Each row is followed by the group that its hidden value falls in (each part has its own value, ranges and names):
-163 34 -33 -136 -130 -167 4 -100 -214 126 197 24 -74 170 311 -291 324 138 104 -344 -33 317 27 -34 382 180 -187 138 -117 51 -267 -24 -159 42 -32 -284 60 -126 105 -182 146 -391 3 -255 22 -45 -239 87 31 21 -226 127 -55 84 -> J257
177 -155 -6 -117 11 71 -168 -98 83 -112 280 -30 263 264 171 -348 -80 132 -88 268 166 177 -156 18 6 98 67 -16 48 30 177 32 243 68 210 -70 178 -30 -7 -4 -277 -360 -273 -74 -140 57 239 -160 -221 -218 -426 -97 125 128 -> J257
212 1 -126 -23 -61 54 -13 -22 31 -206 127 81 101 -130 -118 24 -191 352 -173 -69 -90 -226 -25 36 38 90 -69 83 51 52 -251 -242 -13 138 -67 106 161 -225 126 -103 35 71 -19 80 38 1 -36 187 134 256 -101 169 61 -143 -> j407
72 -52 -171 139 -237 368 -253 30 354 -597 -68 -233 -24 96 -268 -282 -614 119 -229 375 -35 -12 -328 143 105 166 180 -17 173 21 354 -71 133 -185 278 309 135 -146 -439 -38 -409 -163 -411 88 -159 98 56 133 170 131 -99 211 97 -336 -> j407
-143 141 143 23 -275 -222 -145 -110 -51 -97 77 -101 158 -112 101 42 313 199 -97 -84 -231 108 156 210 -352 -3 -95 -53 167 155 -473 -214 -355 124 58 -132 273 -402 18 -171 186 -5 -84 124 239 169 -273 160 152 126 -70 -15 -340 -141 -> J257
120 97 -281 -81 -207 17 90 -16 283 223 9 -88 -157 0 -301 205 -107 -197 -190 -109 -102 -165 58 -146 -72 74 81 346 132 -86 -75 -41 193 -343 -145 36 115 192 43 27 155 57 -210 -156 -195 -80 156 173 -364 194 41 225 -233 192 -> j592
8 -73 111 -21 -122 18 -58 -128 164 -187 -163 -42 38 152 138 -239 -35 -86 -273 -9 -327 -258 -160 -32 125 63 101 -175 103 24 261 116 -79 37 66 177 220 -17 -172 -122 -188 -113 -107 -153 -44 -91 -203 -189 30 -99 6 235 39 -10 -> j535
-256 -96 -8 -165 -29 -365 818 455 -48 -92 -38 6 104 34 45 218 167 -91 -182 31 -115 -257 172 48 -368 290 -126 -8 51 -113 -81 332 -236 184 267 -135 49 17 110 -24 298 -148 -56 -69 93 -213 -10 -234 -358 -76 176 161 -133 86 -> j661
159 -38 132 -153 -157 -229 106 -80 103 171 -136 -52 -291 123 103 84 298 -38 -129 -71 -385 -473 171 -277 -59 267 94 120 300 90 462 224 212 -226 47 -24 284 -68 -106 114 -15 89 -227 -199 7 -174 -11 -190 -448 -98 65 89 -58 95 -> j535
-59 13 100 -115 -5 -356 370 98 -133 -72 -63 54 85 139 285 -131 327 -11 -42 -293 -316 62 5 114 24 81 -147 -112 -138 75 -106 -35 -388 289 -76 -232 363 -122 140 -141 254 -277 12 -44 118 -126 -320 -306 66 -46 -38 105 -56 -14 -> J897
-252 96 -90 31 -124 -123 -238 -371 -173 150 101 18 37 -37 47 -111 358 80 -63 -417 -143 75 149 43 92 -43 -60 170 232 -62 -521 -43 65 125 -80 -23 -165 14 342 -106 98 -84 59 -141 79 132 -66 547 40 124 -104 49 -318 3 -> j661
230 -51 230 -92 -120 -213 89 -222 -138 -110 142 -34 67 224 142 -268 290 76 2 87 -330 187 106 262 -105 59 4 58 70 206 253 -62 334 21 111 -269 389 -20 159 180 -18 -337 -202 49 107 124 298 -163 -88 -187 -389 -293 -21 -78 -> j535
14 -59 -38 -151 -155 42 271 214 -86 189 120 26 -267 93 -60 -136 -285 68 -89 -192 -350 -263 73 -45 400 174 -211 128 -87 -313 -340 56 -93 -99 21 18 -28 151 129 -103 11 -178 -233 -48 0 -179 -133 291 -136 -50 30 187 57 -358 -> j592
28 -37 210 -41 -283 -5 78 16 -145 173 199 -55 -16 84 204 -163 134 143 -4 141 -338 -226 164 121 -102 92 -181 -29 78 -94 -380 84 34 -138 216 -161 140 -46 94 7 -16 -34 -184 -21 89 14 59 114 -167 -150 -138 -113 30 -192 -> j540
108 50 -187 101 -103 -192 -144 -84 276 76 2 -163 45 -37 -81 189 284 2 -27 95 37 -41 82 -65 -516 129 117 165 406 77 189 -13 289 -123 25 -50 266 -126 -3 139 14 161 -277 -41 -112 49 120 51 -397 53 -59 -43 -230 196 -> j540
171 -13 -207 59 175 -90 -74 1 247 -362 -77 -100 330 57 35 22 -64 143 -86 161 109 43 -223 121 -407 104 153 -50 258 49 207 -75 47 371 73 118 347 -245 51 17 -184 38 -287 197 -70 115 37 -93 -123 -32 -171 -94 -50 -107 -> J897
32 -42 -145 -11 -178 -139 284 -34 27 -251 -209 -268 165 -33 -138 -29 -65 -194 -255 3 -297 229 -208 370 -334 -53 143 46 6 57 23 106 -49 133 -2 84 260 47 30 -150 179 -72 -71 66 3 105 18 -44 39 92 42 76 -150 23 -> J257
114 -48 135 -71 -148 -239 96 -111 24 -19 -98 90 -52 118 -49 -5 294 -27 -200 -215 -288 -95 138 14 -50 -21 -17 123 71 152 139 -51 1 -16 -78 -148 335 12 81 -4 119 -213 -92 -94 148 -95 -69 -164 -83 38 -99 77 -79 75 -> j354
-56 19 50 156 38 -41 -113 -254 -41 271 -90 315 282 -50 132 -149 425 -95 -294 -486 -422 -712 106 -129 -6 -430 -104 -284 114 -149 -710 -140 -138 200 -324 37 54 225 463 -118 154 127 325 -231 -22 -167 -182 -3 105 166 139 290 -15 285 -> j535
-81 142 -173 -120 33 -253 258 8 202 173 -24 142 202 40 132 274 391 -165 -143 -279 76 -184 87 -212 -237 49 -32 108 47 48 -259 -52 -217 96 -206 -166 226 -4 209 -81 347 15 111 -271 -94 -167 -102 -248 -289 156 15 266 -259 514 -> j354
-207 53 -150 135 -61 -178 -159 47 96 402 -55 -26 -142 162 428 -87 510 -1 301 -304 -15 43 -3 -191 23 136 -257 46 133 -188 -305 107 -254 14 -117 -246 205 -103 69 -131 36 17 -178 -276 -102 -149 -515 100 -264 -85 -17 53 -85 33 -> j407
89 -128 -15 -92 -335 -61 296 110 -118 -213 217 -213 -128 -105 -235 -47 -385 272 -105 196 -231 226 54 357 47 374 -122 256 -12 -38 42 64 170 -54 282 77 15 -91 -9 -58 -47 -192 -259 129 163 88 31 428 33 -64 -145 18 31 -472 -> J257
-5 -126 -183 62 98 -217 -244 -119 146 83 55 -16 351 -65 -56 -213 342 -136 -344 -170 -26 -173 -55 -256 -315 -272 216 -272 257 49 43 -50 103 109 -145 15 115 40 39 -93 136 -124 47 -210 -281 -100 24 -306 -198 168 122 295 -144 724 -> j407
132 0 -69 -114 -259 19 451 34 204 -182 -259 -32 -124 124 -217 261 -89 -181 -264 75 -183 -256 -3 85 -163 166 85 352 61 90 222 178 134 -225 64 25 252 140 -33 58 110 13 -129 -122 39 -89 224 -116 -242 137 -16 154 -44 45 -> j592
130 1 -370 -17 162 -53 163 56 454 24 -240 -47 183 32 -108 96 -69 -382 -352 -96 -90 -474 -233 -304 -234 -38 290 -105 186 -97 274 81 79 27 -218 242 226 206 -8 -14 69 152 -63 -210 -419 -228 51 -381 -376 124 255 410 -96 526 -> j535
383 -85 99 -234 -49 41 232 -67 -80 -396 146 31 246 229 -48 -301 -356 87 -225 60 -245 340 -216 433 142 -72 -2 59 -313 128 -5 -237 -36 260 -25 -72 445 47 176 -102 9 -474 -166 228 96 113 210 -186 213 -60 -447 -129 102 -252 -> j592
-101 -31 -22 -50 13 -65 209 -55 108 -534 -148 -15 294 242 75 -218 -94 -113 -218 -5 -61 307 -267 316 21 42 73 -56 -79 92 182 6 -196 361 94 37 254 9 12 -136 -66 -435 -83 9 40 62 -69 -212 199 -66 -219 86 -71 -83 -> j592
160 -47 4 32 -310 -40 -108 -77 -22 32 236 -165 -41 -128 -168 -159 -159 168 -111 17 -331 144 43 228 4 59 -96 76 35 -37 -173 -163 102 -97 8 40 159 -49 35 -95 7 -86 -203 88 38 80 -82 363 86 8 -116 33 -58 -252 -> j535
-199 104 20 62 -66 184 85 166 135 -304 -110 34 174 233 174 -121 -130 38 -69 111 -109 -239 -105 165 -80 15 -105 -155 67 -152 -461 -47 -379 145 209 -14 180 -110 6 -73 -138 -113 -240 104 42 37 -96 1 67 0 -89 23 -53 -380 -> j592
63 42 -76 -115 -390 -80 351 -129 -347 -7 -121 -223 -134 -86 54 56 146 90 -35 -182 -392 141 -49 362 -87 94 -77 342 -90 119 -435 169 -60 -31 -35 -93 171 -114 172 -202 374 143 103 -19 193 123 9 267 84 255 -24 -4 -49 -124 -> J897
-44 -35 -199 -42 -114 156 -113 -204 -143 0 95 -167 178 46 110 -321 -217 39 -78 -122 -131 309 -284 279 164 -73 -29 73 -74 -199 -548 74 -59 227 -26 131 -49 83 231 -300 -53 -118 -55 -9 -62 182 -57 425 117 -12 -185 0 -40 -173 -> j592
134 -118 56 -149 -75 32 164 -39 18 -320 -64 -9 24 211 -73 -192 -237 1 -276 18 -237 -41 -133 158 145 77 83 68 -1 14 217 76 51 114 116 101 188 76 8 -50 -124 -296 -213 42 57 -9 111 -60 -8 -71 -174 41 47 -206 -> j661
-18 -223 206 16 38 -300 455 329 480 -579 -237 264 221 193 -179 90 -117 -159 -459 63 -60 -145 -28 81 -93 169 -69 -177 -60 83 739 -24 -374 315 119 79 444 79 -187 -63 -121 -508 -167 -58 163 -362 -424 -602 61 -222 -31 378 64 -38 -> j661
198 153 -142 -43 -46 -14 77 -203 -103 132 -88 -4 -154 201 148 42 250 106 205 -192 -193 -67 50 101 -21 91 -53 389 151 -7 -260 -23 271 -26 -99 -200 255 -12 377 163 43 104 -200 21 44 120 252 246 -235 76 -264 -271 -54 -243 -> J257
204 69 19 -143 -123 1 27 -259 72 -216 -38 -158 108 82 72 -1 34 27 -187 181 -242 -181 -57 79 -257 125 244 76 250 202 197 47 279 -26 117 71 284 -156 -15 88 -40 102 -148 29 -34 164 352 -104 -176 39 -154 -82 -132 49 -> j535
-130 86 -159 16 32 2 -314 -147 -276 256 191 -53 -51 220 447 -418 418 254 307 -245 -10 47 -9 -123 199 64 -106 26 189 -114 -514 10 89 46 36 -271 -20 -185 228 -5 -47 -114 -171 -114 -125 95 32 265 -169 27 -219 -153 -23 -52 -> j540
-127 -64 -81 -162 -223 119 208 97 -158 -105 71 -251 -38 128 294 -139 -151 200 44 243 -13 38 -155 128 23 389 -53 133 50 -100 -212 397 -31 0 394 17 -53 -208 -90 -158 -115 -19 -204 -73 7 86 42 199 -195 -98 -125 -24 80 -226 -> J257
-69 -20 -12 60 -149 -261 50 196 73 105 429 89 53 -87 -42 13 173 278 36 -2 94 91 296 -18 -72 269 -309 61 62 -32 -188 -237 -29 -38 101 -239 90 -156 86 14 90 -259 -157 -74 42 -119 -197 177 -95 -32 -165 133 -81 -10 -> j540
96 163 -191 -107 -166 -172 249 -34 -23 176 -65 -129 74 4 151 239 324 -56 41 -162 -103 120 -26 129 -390 19 -47 268 -14 89 -459 -4 -167 19 -179 -236 378 -124 217 -116 419 187 -13 -36 4 58 11 -28 -222 205 -70 -54 -223 190 -> J257
-113 50 -7 -82 -271 -3 424 236 194 -153 -164 -41 124 1 -32 235 -92 -154 -309 65 -174 -262 -43 115 -301 58 -62 9 -55 -20 -336 90 -459 -20 74 23 249 -41 -91 -217 244 55 -27 -59 59 -114 -170 -171 -61 146 138 286 -142 51 -> j592
27 -157 -24 -47 21 -239 132 31 4 -267 -89 -69 116 10 -67 -161 112 19 -323 -36 -207 -214 -45 -56 -153 68 187 -161 206 121 387 104 90 141 113 78 148 -101 -82 -18 19 -181 -77 -47 -37 -96 27 -282 -92 59 102 222 1 201 -> j540
86 -12 -10 -151 -148 -67 255 45 -3 -360 73 -185 -6 -25 87 77 -227 323 -28 255 -138 22 -42 210 -108 480 -17 150 137 80 163 111 57 149 289 108 178 -362 -66 -31 -104 44 -233 140 127 128 17 170 -55 -69 -155 -60 -28 -404 -> j407
-94 -138 -121 80 16 -184 -144 121 100 160 181 90 -112 28 -53 -175 -26 185 4 -278 -6 62 88 -136 311 194 -241 51 94 -269 -34 -73 -57 128 -25 15 -34 24 111 -111 -179 -316 -273 -112 -12 -186 -464 350 -86 -157 -66 209 14 -234 -> j354
45 20 -58 -36 114 -138 112 -177 74 -261 -214 -38 355 166 257 -116 111 -111 -132 -115 -166 144 -278 243 -171 -55 95 -99 4 56 1 21 -183 467 -89 50 371 -40 194 -144 -11 -95 -22 30 6 85 -122 -216 66 -92 -161 -29 -82 -6 -> J257
58 -165 -88 -29 51 18 -450 -127 -92 169 127 -73 -86 103 232 -464 -12 259 -29 -216 -137 -127 -157 -252 386 97 12 -117 188 -184 -19 103 63 129 13 143 -28 -132 -5 -184 -305 -109 -242 -115 -137 -69 -274 223 -118 -131 -64 113 150 -117 -> j540
215 -88 -26 42 -177 -73 -122 -409 -177 -16 326 43 297 -11 -29 -313 192 127 -73 -109 -76 511 -27 384 31 -167 -104 177 -140 163 -237 -233 321 117 -146 -181 174 137 381 -72 123 -332 144 -92 36 167 193 192 225 54 -473 -90 30 188 -> j535
128 -159 -298 19 -97 13 -32 175 143 11 246 -200 69 -168 -333 -210 -460 43 -274 44 -104 23 -149 -5 36 60 47 -61 30 -209 -19 -74 111 -46 0 233 -21 83 -63 -155 -35 -140 -230 15 -259 -83 -59 217 -73 57 95 323 24 28 -> j540
-80 -29 -128 -160 59 -176 -131 -249 -50 -27 95 105 286 33 177 17 408 133 -212 -258 250 19 -19 -182 -106 32 85 120 166 172 -162 65 -42 283 -48 -57 23 -179 171 -193 158 -92 152 -241 -1 -5 10 -56 -161 169 -170 148 -166 512 -> j661
68 20 119 33 -465 -151 -27 12 91 343 328 -65 33 -149 -4 49 156 44 -33 -7 -248 217 192 183 -208 -7 -329 87 -120 -16 -519 -219 -233 -207 -113 -231 337 -42 46 -207 281 -47 -78 -87 75 -33 -329 182 -5 -8 -129 74 -175 44 -> j407
36 -105 -121 -161 -480 -136 275 104 -157 208 401 -177 -68 -261 -155 41 -42 155 -161 -14 -52 268 97 98 8 253 -196 294 -197 61 -328 54 -21 -265 34 -115 -16 -66 -35 -283 407 -105 95 -228 4 -89 -92 249 -56 193 -26 320 -28 285 -> j540
122 64 -104 25 -117 -200 78 54 68 183 0 -170 -110 51 -20 58 209 -17 71 -13 -246 -53 118 40 -328 98 -8 139 240 -58 -41 -16 167 -128 4 -160 297 -39 110 141 88 57 -352 70 -49 25 94 86 -358 -18 -28 -137 -176 -102 -> J897
-29 -147 155 -81 -55 -195 6 -7 52 40 155 113 104 85 136 -138 237 94 -221 -10 -79 -287 145 -203 2 150 -39 -121 152 33 163 84 35 26 149 -54 89 -60 -23 -27 -77 -230 -69 -231 8 -182 -103 -203 -208 -144 -72 203 36 234 -> J897
-41 25 -346 147 -181 -105 301 280 320 -19 -20 -118 -48 -158 -265 452 -36 72 -10 198 181 -167 123 23 -481 378 -92 334 291 -111 -5 104 170 -162 168 30 53 -64 16 109 57 239 -239 -54 -51 -74 31 286 -379 125 74 146 -114 -36 -> J897
-175 176 -66 145 -36 -31 255 175 311 -259 -96 158 121 101 33 189 149 15 -56 81 22 -448 136 -27 -231 209 -101 -21 216 5 -101 -131 -98 -16 144 -84 186 -105 36 170 -3 5 -102 -75 -10 -108 1 -108 -78 119 -13 189 -104 -55 -> j540
111 61 -120 -147 -94 -76 8 -85 -321 400 22 5 -319 151 262 151 574 354 276 -191 -12 -356 264 -236 -148 205 -97 481 352 10 -435 225 316 -185 74 -359 65 -238 311 158 139 262 -202 -102 98 39 329 272 -595 181 -163 -295 -15 -17 -> j354
